Here is a tiny trained network, its code and every weight. The questions are about switching its units off for an input and a target symbol, where a switched-off unit gives its printed mean instead of its output.

import numpy as np


def w(rows, s, z=0):
    codes = np.array(rows[::2]) - 128.0
    scale = np.full(codes.shape[1], s)
    scale[-1] = z or s
    return codes * scale


def f(y):
    return np.maximum(y, 0)


def softmax(a):
    e = np.exp(a - a.max(-1, keepdims=True))
    return e / e.sum(-1, keepdims=True)


def log_softmax(a):
    a = a - a.max(-1, keepdims=True)
    return a - np.log(np.exp(a).sum(-1, keepdims=True))


def net(x, mask):
    ids = ['ΓΘΦΨαδεημξτω'.index(c) for c in x.split()]
    T = len(ids)
    res = E[ids] + P[:T]
    u = 0
    for l in range(2):
        q, k, v = (res @ M[l].T for M in (Q, K, V))
        z = softmax(np.where(np.tri(T) > 0, q @ k.T / 4**0.5, -1e9)) @ v
        res = res + np.where(mask[u], z, O[l][:, -1]) @ O[l][:, :-1]
        u += 1
        y = f(res @ A[l][:, :-1].T + A[l][:, -1])
        res = res + np.where(mask[u : u + 8], y, B[l][:, -1]) @ B[l][:, :-1]
        u += 8
    return log_softmax(res[-1] @ U[:, :-1].T + U[:, -1])


Q, K, V, O, A, B = {}, {}, {}, {}, {}, {}
E = w([
[223,147,127],'Γ',
[157,74,136],'Θ',
[89,247,213],'Φ',
[210,135,203],'Ψ',
[72,159,121],'α',
[98,121,108],'δ',
[199,86,98],'ε',
[60,70,7],'η',
[143,174,116],'μ',
[74,143,36],'ξ',
[112,163,129],'τ',
[56,166,177],'ω',
],0.02)
P = w([
[178,2,115],'0',
[139,62,129],'1',
[129,81,111],'2',
[135,92,95],'3',
[144,100,91],'4',
[150,96,76],'5',
[151,108,57],'6',
[147,107,77],'7',
[153,97,84],'8',
],0.0046)
Q[0] = w([
[45,68,101],'0.h1',
[1,243,250],'0.h1',
[109,33,193],'0.h1',
[109,216,51],'0.h1',
],0.0065)
K[0] = w([
[54,141,180],'0.h1',
[89,111,196],'0.h1',
[87,119,101],'0.h1',
[180,254,143],'0.h1',
],0.0089)
V[0] = w([
[2,78,153],'0.h1',
[155,136,107],'0.h1',
[77,60,168],'0.h1',
[149,226,37],'0.h1',
],0.0094)
O[0] = w([
[148,148,95,9],'0.h1',
[122,255,53,169],'0.h1',
[90,139,221,150],'0.h1',
[67,180,176,37],'0.h1',
],0.0075,0.0011)
A[0] = w([
[155,9,115,212],'0.n1',
[139,84,181,82],'0.n2',
[28,164,167,135],'0.n3',
[170,118,191,22],'0.n4',
[221,88,146,255],'0.n5',
[126,13,91,109],'0.n6',
[134,99,149,24],'0.n7',
[219,204,138,65],'0.n8',
],0.013,0.0034)
B[0] = w([
[122,208,216,254],'0.n1',
[76,168,128,156],'0.n2',
[161,57,173,189],'0.n3',
[76,83,133,153],'0.n4',
[147,45,132,250],'0.n5',
[43,105,191,230],'0.n6',
[102,147,180,135],'0.n7',
[93,10,89,180],'0.n8',
],0.011,0.0089)
Q[1] = w([
[130,29,91],'1.h1',
[200,48,254],'1.h1',
[89,65,163],'1.h1',
[71,98,172],'1.h1',
],0.0082)
K[1] = w([
[149,151,62],'1.h1',
[50,11,115],'1.h1',
[67,156,25],'1.h1',
[72,94,49],'1.h1',
],0.011)
V[1] = w([
[40,63,83],'1.h1',
[163,162,94],'1.h1',
[65,253,140],'1.h1',
[83,144,135],'1.h1',
],0.012)
O[1] = w([
[110,221,55,241],'1.h1',
[120,62,52,31],'1.h1',
[138,75,103,6],'1.h1',
[153,247,64,141],'1.h1',
],0.011,0.016)
A[1] = w([
[137,108,122,28],'1.n1',
[149,132,181,53],'1.n2',
[219,151,151,90],'1.n3',
[97,234,60,2],'1.n4',
[187,86,183,147],'1.n5',
[109,47,108,55],'1.n6',
[152,144,100,142],'1.n7',
[252,159,165,79],'1.n8',
],0.013,0.0044)
B[1] = w([
[131,120,141,128],'1.n1',
[65,68,97,181],'1.n2',
[214,153,140,146],'1.n3',
[158,90,119,250],'1.n4',
[117,4,98,150],'1.n5',
[54,181,142,129],'1.n6',
[2,131,75,140],'1.n7',
[186,105,143,158],'1.n8',
],0.0093,0.024)
U = w([
[255,18,139,128],'Γ',
[143,126,141,36],'Θ',
[176,57,142,117],'Φ',
[60,80,167,2],'Ψ',
[124,143,138,95],'α',
[128,172,135,197],'δ',
[156,213,192,37],'ε',
[63,224,78,9],'η',
[125,95,114,245],'μ',
[90,56,33,136],'ξ',
[215,164,122,229],'τ',
[67,188,141,135],'ω',
],0.0098,0.0092)

Each question gives the input, a string of symbols that net reads in full, and the target symbol t.
The units are the heads (4 rows each of Q, K, V and O) and the neurons (one row each of A and B). Each row of codes is followed by its name. A weight is (code - 128) times the scale printed after its matrix; where a second scale follows, it is the last column's (O, A, B and U).
mask holds one flag per unit, layer by layer, with each layer's heads first. A switched-off unit (its flag False) gives its mean, the last column of its rows in O or B, instead of its output. The means were averaged over made-up inputs and are rounded, as every weight is.
A unit's drop is (log p(t) with every unit on - log p(t) with that unit switched off) / (log p(t) with every unit on - log p(t) with every unit switched off).
The circuit of an input: a set's keep is (log p(t) with only the set's units on - log p(t) with every unit switched off) / (log p(t) with every unit on - log p(t) with every unit switched off). Starting from the 12 units with the biggest drops (on a tie, the unit counted first), units are removed one at a time, each time the one whose removal leaves the highest keep (on an exact tie, the one counted first), for as long as the keep stays at least 0.8.
units of the circuit, in order: the units of the circuit, biggest drop first
most important unit: the unit with the biggest drop
k most important neurons: the k neurons with the biggest drops, biggest first
top k neurons in layer l: the k neurons of layer l with the biggest drops, biggest first
input Φ Θ α δ ξ, target ξ: units of the circuit, in order : [1.h1; 1.n4]
input η Γ ω ε Θ δ ω Γ Ψ, target ω: 4 most important neurons : [0.n8; 0.n1; 1.n4; 0.n3]
input Ψ Φ δ Θ ω, target ε: 3 most important neurons : [0.n5; 0.n4; 0.n8]
input ε δ Θ, target Ψ: 3 most important neurons : [0.n1; 0.n6; 0.n5]
input Ψ ω ε Θ α ε, target ε: most important unit : 0.n4
input Θ Γ Θ Ψ Θ Ψ Θ, target ε: top 2 neurons in layer 0 : [0.n8; 0.n4]
input ξ α ε Θ η ω ε Φ, target τ: 4 most important neurons : [0.n6; 0.n3; 1.n4; 1.n2]
input δ μ η ε Φ, target τ: units of the circuit, in order : [1.h1; 0.n6; 1.n4]
input η ε Γ Θ, target ω: units of the circuit, in order : [0.n8; 0.n1; 1.h1; 1.n2]
input Ψ δ ω ε ω, target ε: units of the circuit, in order : [0.n5; 0.n4; 0.n8; 1.h1]
input ε Θ α δ ε Θ, target Ψ: top 3 neurons in layer 0 : [0.n6; 0.n1; 0.n5]
input Γ η Θ, target τ: units of the circuit, in order : [0.n6; 1.h1; 1.n4]
input η Θ ξ Θ ξ δ, target ξ: 4 most important neurons : [0.n1; 1.n4; 1.n7; 0.n5]
input Γ ω ξ δ Γ, target ξ: units of the circuit, in order : [0.n8; 1.h1]
input α ξ η δ η η τ ε, target τ: most important unit : 0.n6
input Ψ η Θ δ, target η: 3 most important neurons : [1.n7; 0.n6; 0.n3]
input Θ Φ Θ α ε, target Γ: units of the circuit, in order : [1.h1; 0.n8]
input ξ Θ ξ μ, target ξ: 3 most important neurons : [0.n1; 0.n8; 1.n7]
input ω ξ η δ δ ε Θ, target τ: units of the circuit, in order : [1.h1; 1.n4; 0.n6]
input Ψ δ Ψ Θ, target ε: units of the circuit, in order : [0.n8; 1.h1; 0.n5]
input η Θ ξ ξ ξ δ, target ξ: top 3 neurons in layer 0 : [0.n1; 0.n5; 0.n6]
input δ Γ δ α ε ω Θ, target ω: most important unit : 0.n6
input ξ δ ε η ε ω ω, target τ: units of the circuit, in order : [1.n4; 0.n6; 1.h1]
input η ω Θ ε δ Φ ω ε, target τ: top 2 neurons in layer 0 : [0.n6; 0.n1]
input τ Γ ξ Γ, target ξ: 2 most important neurons : [0.n1; 0.n8]
